(in the rows, 128 means zero)
Each row of numbers belongs to one of the things below and depends on some of the facts about them. Some rows are named. Which thing is each other row?

Known rows:
[175 125 111 122 152 132  92 124 179 115 161 111 154 165 126  89  87 112
 144 112 118 152 163 122 156 121 130 124 178 102 129 162 109 105]: tiplun
[171 130 121 115 158 142  95 110 174 124 161 117 149 162 128  82  85 118
 143 110 118 157 161 133 152 121 130 116 179 110 123 164 111 103]: neski
[160 129 127 129 141 146 111 110 156 121 152 130 148 150 130  99  93 112
 127 113 112 155 158 111 153 119 110 122 157  97 122 165 116  96]: rugus
[152  96 128 117 139 159 107 115 151 132 171 111 151 155 121 107 109  89
 126 111  75 135 149  99 147 114 125 117 129 117 105 180 126 106]: dito
[172 130 122 115 159 143  97 110 174 124 163 115 148 161 126  82  84 116
 142 109 117 157 161 133 153 120 129 117 176 110 123 164 114 102]: plinozo
[157 127 123 133 140 143 107 112 156 121 147 132 153 154 133  99  95 116
 131 113 113 155 158 111 154 122 114 122 166  95 122 166 107 101]: trodus
[158  89 159 116 108 137  73 121 181 160 192 119 148 164 102  96 118 104
 168 110  67 126 136 139 152 119 160 140 176 134 108 178 157 131]: dripon
[179  72 149  64  83 140 135 148 179 166 187  77 151 166 149 107 146  82
 113 159  84 161 134 141 118 160 174 143 191 137 121 182 120 158]: rotru
[183 127 152 118 110 134  93 123 180 139 171 139 137 147 116  88 106 125
 152 121 124 141 137 156 157 127 148 139 198 110 128 157 141 119]: skotru
[182  96 153 102 105 139 100 133 185 142 197 110 136 151 102 100 120  88
 145 121  87 126 135 134 151 119 157 150 158 124 118 171 162 119]: kadon
[126 138 108 120 121 160 103 121 176 128 173 167 150 125 138 127  97 104
 142 107 124 133 155 129 155 106 134 144 181  87 134 178 129 116]: traklil
[127 141 118 100 134 165 107 110 192 134 183 156 147 136 136 109  89 103
 149 100 121 147 165 148 151 109 148 152 191 101 131 181 131 108]: gidur
[126 138 109 120 120 159 104 120 176 130 172 167 151 125 139 128  97 104
 142 107 124 135 155 129 153 108 133 145 183  88 135 178 130 116]: dristem
[121  89 145 135 138 140  42 123 177 222 186 120 180 196  82 116  76  97
 188 127  15 154 149 104 126  98 111 130 220 142 118 196 152 147]: zulekul
[165  81  68 126 131 176  90 172 175 114 150 143 163 183  96 111 110 119
 160 133 116  89 143 129 146 103 201 145 249 103 125 173  49 133]: dugi
[182 131 121 114 144 162 110 139 184 142 174 137 138 159  79 103  73  97
 145 136 111 137 153 122 139  92 127 152 203 105 141 165 132 101]: breban
[176 132 122 114 145 168 105 132 174 153 165 145 141 160  90 101  75 112
 145 137 115 141 148 136 136  98 132 137 220 109 138 165 119 112]: gaflastin
[178 129 118 116 141 159 108 141 184 144 168 138 143 163  86 103  75 101
 146 137 112 141 154 124 138  97 130 151 214 103 143 166 123 106]: drerisa

Some facts about the things:
tubifil: τ d; Σ 977
gatom: τ b; Σ 66; Ψ keplatus,breflom
luflutrul: τ a; Σ 977
silek: τ c; Σ 732
tapo: τ c; Σ 732; Ψ gatre,skebrobam,skostigril
tisamus: τ c; Σ 294
drufi: τ c; Σ 540
novol: τ c; Σ 540
flatri: τ b; Σ 66; Ψ zovur,skeza
stesafam: τ b; Σ 977
deskol: τ c; Σ 732
fuflozo: τ a; Σ 540
tiplun: τ a; Σ 732
plestu: τ c; Σ 66
plosku: τ d; Σ 732; Ψ skebrobam,gome,gapli
trigin: τ c; Σ 732; Ψ vofen
gratrok: τ b; Σ 732; Ψ drufi,drerisa
ledom: τ c; Σ 732; Ψ rudur,skebrobam
nizis: τ a; Σ 66
sovelo: τ c; Σ 977; Ψ novekom
breflom: τ a; Σ 732
zulekul: τ d; Σ 932; Ψ gosur
fufun: τ a; Σ 932
limul: τ d; Σ 294
skebrobam: τ a; Σ 732
dristem: τ c; Σ 294
kagron: τ b; Σ 932
logror: τ a; Σ 66
gelir: τ a; Σ 540; Ψ stedis,neski
druma: τ a; Σ 732; Ψ deskos,tubifil,seplu,grogra,plezol
tritrum: τ b; Σ 932; Ψ deskol,voflim,dugi
nupli: τ b; Σ 732
fibas: τ d; Σ 732; Ψ gome
klaske: τ b; Σ 932
grigro: τ b; Σ 294
ploga: τ d; Σ 732
skigran: τ d; Σ 732
bruti: τ d; Σ 732; Ψ tisamus,plozir
breban: τ d; Σ 732
rubal: τ a; Σ 732; Ψ silek,fuflozo
novekom: τ c; Σ 732
trigron: τ b; Σ 66; Ψ diluvas,plobror
sebras: τ d; Σ 977
zevadrem: τ b; Σ 540; Ψ lato,plastesti,flofim
ziska: τ a; Σ 732; Ψ trodus,plinozo,grigro
dugi: τ d; Σ 732
vukon: τ b; Σ 540
drimu: τ c; Σ 732
nebru: τ b; Σ 294; Ψ gatre,plukek,skatum,gaflastin,poflar
brezik: τ d; Σ 732
rudur: τ b; Σ 932
voflim: τ b; Σ 732
baflugrel: τ c; Σ 732; Ψ plestu,drezis,fufun
sigral: τ a; Σ 66
naris: τ a; Σ 932; Ψ sigral,grogra
skogu: τ d; Σ 977; Ψ gruplabem
grogra: τ d; Σ 932
brukur: τ b; Σ 66
dito: τ a; Σ 294; Ψ stedis,mubrar
tetreram: τ d; Σ 540
skura: τ b; Σ 66; Ψ vuliklor,drerisa
betru: τ b; Σ 294
daflore: τ c; Σ 66
tripim: τ a; Σ 732; Ψ plinozo,zubravem,plobror
gubrugus: τ a; Σ 294
fladri: τ a; Σ 66; Ψ gidur,flofim,fuzak
flaflin: τ b; Σ 66; Ψ plestu
setru: τ c; Σ 977
tiklik: τ b; Σ 732
turer: τ d; Σ 732; Ψ gatre,mubrar,modre
gragis: τ a; Σ 294; Ψ nokla,tiklik,zubravem,flogri,tetreram
driflosku: τ a; Σ 732
gruplabem: τ c; Σ 732
gidur: τ c; Σ 540
mubrar: τ d; Σ 66
flogri: τ c; Σ 977
skizanin: τ a; Σ 66
goskes: τ b; Σ 66
keplatus: τ c; Σ 732
studro: τ d; Σ 294
ridrin: τ a; Σ 294
rutruk: τ a; Σ 977; Ψ skestas,stesafam,kavuma,betru
legreska: τ b; Σ 294
plistu: τ c; Σ 732; Ψ lato,legreska
deskos: τ a; Σ 977
befladol: τ d; Σ 732; Ψ rugus,nupli
bagro: τ c; Σ 66; Ψ gosur,studro
rotru: τ b; Σ 732; Ψ seplu,gome
ritel: τ a; Σ 732
sifla: τ d; Σ 732; Ψ grebran
skatum: τ a; Σ 932
kadon: τ b; Σ 732; Ψ kagron,breflom
poflar: τ a; Σ 732
tripler: τ c; Σ 294
meke: τ b; Σ 932; Ψ sigral,nupli,sebras,gubrugus
gapli: τ a; Σ 66
lato: τ d; Σ 294
lagran: τ d; Σ 732; Ψ setru,klaske
setrun: τ c; Σ 977
bustan: τ b; Σ 66
gosur: τ a; Σ 732
klabrol: τ a; Σ 294; Ψ voflim,grebran,skigran
zekem: τ a; Σ 66; Ψ tisamus
putidrun: τ a; Σ 932; Ψ nokla,nupli,flogri
skostigril: τ d; Σ 66
peta: τ c; Σ 732
plasur: τ a; Σ 66; Ψ skotru,setrun,goskes
neskis: τ c; Σ 732
plobror: τ b; Σ 932
vagre: τ a; Σ 977
plemu: τ d; Σ 732; Ψ dugi,nizis
stistul: τ c; Σ 732
fludek: τ a; Σ 932; Ψ ritel,gapli
mavor: τ a; Σ 66; Ψ gidur,vagre
fuzak: τ c; Σ 732
plezol: τ d; Σ 732
skeza: τ a; Σ 732
gatre: τ b; Σ 294
modre: τ c; Σ 540
kavuma: τ b; Σ 732
stedis: τ a; Σ 732
klodrigral: τ a; Σ 732; Ψ bustan,setru
seplu: τ d; Σ 66
brugi: τ b; Σ 732; Ψ kavuma,breban
skestas: τ a; Σ 294
skotru: τ b; Σ 932
gaflastin: τ d; Σ 932
trozamo: τ d; Σ 294
zatu: τ b; Σ 732; Ψ breban,drimu,goskes
skudu: τ a; Σ 540
zovur: τ d; Σ 732
skeska: τ a; Σ 540; Ψ klaske,stetim
bomek: τ a; Σ 977
kadrir: τ a; Σ 977; Ψ seplu
fiflun: τ d; Σ 540
brebro: τ c; Σ 732
rugus: τ a; Σ 294
bratror: τ c; Σ 932; Ψ dugi,gome,gapli
tivos: τ b; Σ 66; Ψ keplatus,flogri
plukek: τ c; Σ 66
gebu: τ b; Σ 732; Ψ rugus,vagre
vofen: τ a; Σ 732
muskubri: τ d; Σ 732
flekle: τ b; Σ 66
plastesti: τ c; Σ 732
zaragon: τ b; Σ 294; Ψ limul,dugi,logror
nokla: τ c; Σ 66
diluvas: τ a; Σ 932
zubravem: τ d; Σ 732
neski: τ a; Σ 66
plozir: τ b; Σ 932
kero: τ a; Σ 732
zekul: τ b; Σ 732; Ψ zovur
truplal: τ d; Σ 66; Ψ skostigril,plozir
fudri: τ d; Σ 294; Ψ fufun
roze: τ d; Σ 294; Ψ neskis,stistul,grogra,sebras
vefon: τ c; Σ 66; Ψ novekom,dristem,lato
dripon: τ b; Σ 66; Ψ skigran,studro
ploni: τ b; Σ 977; Ψ brezik,ploga,fiflun
geskabar: τ c; Σ 66; Ψ ritel,keplatus
pifla: τ c; Σ 732; Ψ tiplun,logror
zaskel: τ c; Σ 732; Ψ drezis,zoklun
skedru: τ c; Σ 977
dobrinis: τ b; Σ 977; Ψ gosur
plinozo: τ a; Σ 66
stetim: τ a; Σ 977
drizis: τ a; Σ 732
vuliklor: τ a; Σ 932
digrik: τ c; Σ 732
rutis: τ c; Σ 732; Ψ nokla
drezis: τ d; Σ 294
mogepil: τ a; Σ 294
traklil: τ c; Σ 294
stugus: τ b; Σ 732; Ψ dugi,legreska
gome: τ d; Σ 977
rutre: τ a; Σ 66; Ψ breban
grebran: τ b; Σ 932
trodus: τ a; Σ 294
noflu: τ c; Σ 977; Ψ skudu
guflok: τ b; Σ 294; Ψ rudur,drufi,gruplabem,kuneso
kuneso: τ a; Σ 732
flofim: τ b; Σ 732
getan: τ c; Σ 932; Ψ limul,grebran
zoklun: τ d; Σ 294
drerisa: τ d; Σ 732
driflor: τ a; Σ 732; Ψ lato,traklil
rosuk: τ c; Σ 66; Ψ digrik,zoklun

Which thing is each row?
No name comes twice in this set of rows, the named rows included.
[188 127 150 118 105 123 100 130 190 132 173 131 137 150 114  91 106 114
 150 123 124 145 144 146 158 127 144 154 194 103 135 157 145 113]	tiklik
[142 106 108  73 125 162 108 136 195 151 209 112 154 139 138 126 106  66
 134 121  90 137 153 129 134 113 153 141 166 119 130 191 146 136]	ledom
[173  97 110  75 110 163 153 163 171 169 152 104 163 178 145 119 112  94
 103 185 112 179 149 127 100 147 150 145 252 113 146 179  66 153]	gome
[177 130 119 119 136 158 112 142 179 145 166 141 143 159  88 109  78 101
 140 141 113 142 152 118 138  98 122 153 210  98 144 165 123 105]	sebras
[173 100 120 102 152 147  97 124 176 128 187  89 150 162 114  95  98  82
 134 112  82 138 155 110 148 112 134 121 138 123 114 175 134 107]	tripim
[186 124 149 120 106 124  97 130 190 131 175 132 137 150 111  92 106 114
 152 121 122 141 142 145 159 125 146 153 192 104 134 158 146 113]	kavuma
[132  98  92  99 137 178  72 132 184 134 205 139 153 138 118 122 106  87
 160  95  89  93 142 137 154  94 178 127 165 120 113 190 136 132]	getan
[175 130 120 117 158 145  91 113 170 126 165 117 148 157 126  85  84 116
 140 110 116 152 156 131 153 118 126 110 171 110 123 162 118 104]	fufun
[165 123 161 118 107 140 108 112 182 136 166 144 136 154 117  85 110 125
 152 113 116 148 147 154 158 128 155 159 198 109 122 165 133 106]	vukon
[173 130 125 111 147 170 110 128 177 152 167 143 139 162  87  98  75 109
 147 135 112 143 152 136 136  97 134 143 217 111 136 168 122 107]	mubrar
[182 113 136  87 161 165 111 109 166 137 196  91 134 146 111  89  91  79
 119 113  86 145 148 121 142 109 123 108 116 130 111 172 155  99]	putidrun
[141 143 111  97 139 158  97 116 194 138 189 148 146 133 135 110  85 101
 150 107 125 143 159 149 149 107 144 139 190 104 136 176 140 120]	plestu
[127 140 115 114 120 160 109 118 176 136 176 162 149 123 140 128  96  98
 137 111 119 141 156 128 150 108 126 144 177  90 135 179 138 116]	tisamus

Now the same things, written a new way:
Known rows:
[128 145 144  61 165 129 127 113 132 159 109 147 154 130 137  79 168 102
 106 148 122 140 122 119 147  86 101 133 145 147]: mavor
[129 135 133 111 151 148 161 131 134 136 102 125 135 166 102 102 166 129
 128  99 102 112  93 102 125 131 105 126 127 117]: rubal
[144 127 106  90 131 141  92 113 124 178 130 139 154 169 125 106 134  82
  91 158 139 148 131 137 161 103 149 124 134  91]: flatri
[157 105 112 142 138 163 131 165 126 152 128 123 120 185  86 115 128 117
 128 108 118 126 120 123 109 181 151 142 137 102]: gratrok
[107  67 153 162 143 128 106 177 113  62 129 118 130 111  99 192 136 178
 151 109 138  82 142 139 108 204 130 134 111 157]: gaflastin
[127 141 115  90 111 160 129 153 117 141 120 147 139 139 149 101 136  98
 130 150 105 125 134 118 138 123  89 131 127 165]: kadrir
[124 136 151 128 157 129 188 132 147 107 153 142 115 111 156 101 100 153
 133 136 135 108 127 137 104 109  81 137 141 182]: gubrugus
[152 148 118  65  93 129  71 152 106 156  92 118 153  82 100 143 146  95
 155 139 110 171 162  94 143  78 161 129 132 113]: getan
[107 156 134 123 104 112 151 114 120 157 112 125 116  97 133 122 157 150
 123 130 101 149 146 104 143 112  99 163 119 116]: tiplun
[108 109 166 167 129 147 146 149 112 113 134 108 111 137 147 157 142 161
 129 105 115  95 127 131 101 190 108 138 103 138]: poflar
[ 97 123 142 175 127  63 157 118 123  76 122 120 107  66  86 165 111 161
 156 129 154 147 159 125 134 133 124 155 137 144]: lato
[155 100 110 126 123 176 111 188 106 135 122 126 127 196  99 130 132 112
 138 121 107 122 127 120 117 167 145 138 135  99]: guflok
[126 131 131 110  98 183 112 158 119 152 108 131 136 175 137 131 170 133
 115 127  85  95 109 111 152 143 100 123 115 122]: dito
[151 126 100 127 138 142 128 106 147 158 115 114 127 190  72 108 144 110
 106 112 139 130  95 118 134 112 151 111 133  61]: zatu
[149 167 111  54 114 123  90 115 120 159  92 136 163 110 111 125 148  71
 123 145 107 174 132 107 143  78 160 122 144 100]: vefon
[144 149 124  70 115 132  83 124 113 139 102 122 155 123 115 131 150  89
 119 135 113 159 127 127 138 107 177 119 140 104]: bagro
[154 122 101 114 132 160 106 136 132 149 120 126 138 177  86 107 131  95
 110 138 126 141 126 123 137 112 139 106 145 105]: ploni
[128 163 102  86  72 146  67  99 140 160 130 133 144 131 154 134 122 113
 108 153 119 136 110 124 164  56 146  74 115 106]: noflu

Which thing is each row?
No name comes twice in this set of rows, the named rows included.
[143 150 131  90 117 143 140 165 108 142  71 123 134 137  79 116 191 110
 150 119  87 148 151  88 131 116 100 150 142 113]	klabrol
[ 95 114 125 191 143  85 148  78 140  78 136 115 118 115  95 166 121 169
 128 107 157  98  95 143 141 144 131 116 118  96]	breban
[124  97 138 197  84 146 107 156 107 120 171 108  92 144 155 165 106 152
 120 125 149 116 154 159 107 186 137 138 101 118]	gatre
[126 122 157 132 103 150  90 140 111 118 156 114 137 107 198 189 129 128
 108 130 120 128 132 159 112 165 162 110  99 124]	plukek
[159 119 122  95 144 119 113 143 110 166 103 122 138 145  81 113 166  78
 118 142 123 176 166 118 132 129 155 148 146  87]	dripon
[171 107 129 103 153 133  97 191 108 125  94 123 122 132  45 113 152 100
 173 126 123 171 195 100 100 141 145 170 160 129]	tritrum
[131 139 107 144 125 114 165 102 158 141 192 155  99 108 177  79  44 120
 131 152 167 150 131 154 117 100 123 145 134 143]	nupli
[147 130 105  69 142 156 120 142 141 169 144 167 145 154 148  68 109  68
 102 175 141 149 128 148 133  97 141 135 147 117]	tivos
[119 121 157 161 143 125 152  95 135 120 122 106 121 124 113 133 159 169
 110 110 134 103 104 132 132 108  97 102 124 121]	skestas
[116 137 142 154 129 125 179 132 124 126 141 135  97 105 161 117 121 151
 146 123 113 128 149 122 109 148  97 163 114 160]	ritel
[135 123 132 123 155 189 114 152 102 112  98 117 160 169 122 131 174 115
 128 101  99 101 117 126 123 161 102 119 126 148]	gelir
[139 111 153  91 144 169 124 195 112 120 101 138 139 137 119 122 150 116
 153 120  97 130 162 108 106 140  97 142 140 177]	fludek
[166 138  98 116 152 142 110 113 124 146 100 131 150 147  80  79 139  59
 142 142 138 168 178 115 136  95 142 147 152 115]	zevadrem
[119 123 163 131 174 120 173 123 143 116 155 138 127  94 181  97 128 138
 121 145 149 127 143 168  98 134  88 145 137 192]	sigral
[107 122 154 167  97 149 150 158  95 141 144 127 105 111 177 166 139 172
 128 118 106 103 152 137 112 185  97 168 103 147]	skebrobam

The same things again, as new rows of numbers:
Some rows with their names:
[111 168 112 120 124 147 143 120 143 126 119 141 119 131]: vukon
[137 119  58 111 111  93  68 141 107 113 154  80 138  99]: seplu
[123 119  93 123 136 129 104  76  70 132 135  51 121 137]: logror
[138 185 148  66  95 103 141 140 127 149 130 100 131 129]: plinozo
[ 56 183 137  78 114 144 140 131  99 180  96 125 124 137]: goskes
[102 141 132  86 145 108 140 100  86 165 136 117 131 163]: gosur
[166 132 127 184  87 158 142 135 177 149 119 160 124 101]: gebu
[128 102 173 133 124 138 133 125 115 130 116 147 131 118]: trigin
[121 102 194 144 120 154 164 129 111 130  99 153 123 120]: zaskel
[ 86 128 139  91 161  94  83 135  72 117 144 160 138 130]: gruplabem
[114 156 161 102 141 110 150 130 102 156 123 147 127 158]: skeza
[127  99 193 162 124 160 161 122 108 134 104 157 122 119]: baflugrel
[ 95 123 120 102 132 107 149 147  97 156 125 143 131 132]: ploga
[131 124 121  76 101  95  94 129 119 128 170 145 161 104]: keplatus
[104 172 132 100 180  95 101 154  98 103 142 153 111 170]: skatum
[131 177 142  83 110 111 163 142 150 135 143 138 134 147]: diluvas
[ 75 125 161  66 132 118 153 123 148 145 129 141 157 140]: setrun
[128 135 145 118 146 116 149 123 168 133 129 131 131 156]: bomek

Name these rows:
No name comes twice in this set of rows, the named rows included.
[101 138 107  81 121 107 158 142 133 128 129 124 124 138]	fiflun
[114 162 139  87 158 106 137 134 111 124 143 147 114 164]	vuliklor
[132 112 131 193 157 129 107 175 110  92 101 110  98 110]	truplal
[100 174 142  93 177  91 110 149  79 140 137 168 129 166]	stedis
[161  65  88 197 152 125  92 132 101 102 135 115 114 113]	fibas
[ 91 132 114  93 163  90 112 160  99 139 132 148 132 137]	drerisa
[155  61 133 188 126 162 115  82  96 105 126 116 125 104]	pifla
[133 156 124  94 126  99 126 137 113 147 151 147 132 138]	breflom
[122  74  43 112 127 125 114  80 112 118 140  66 144 133]	limul
[140 148 170 161 142 137 121 145 112 113 111  97  93 141]	zekem

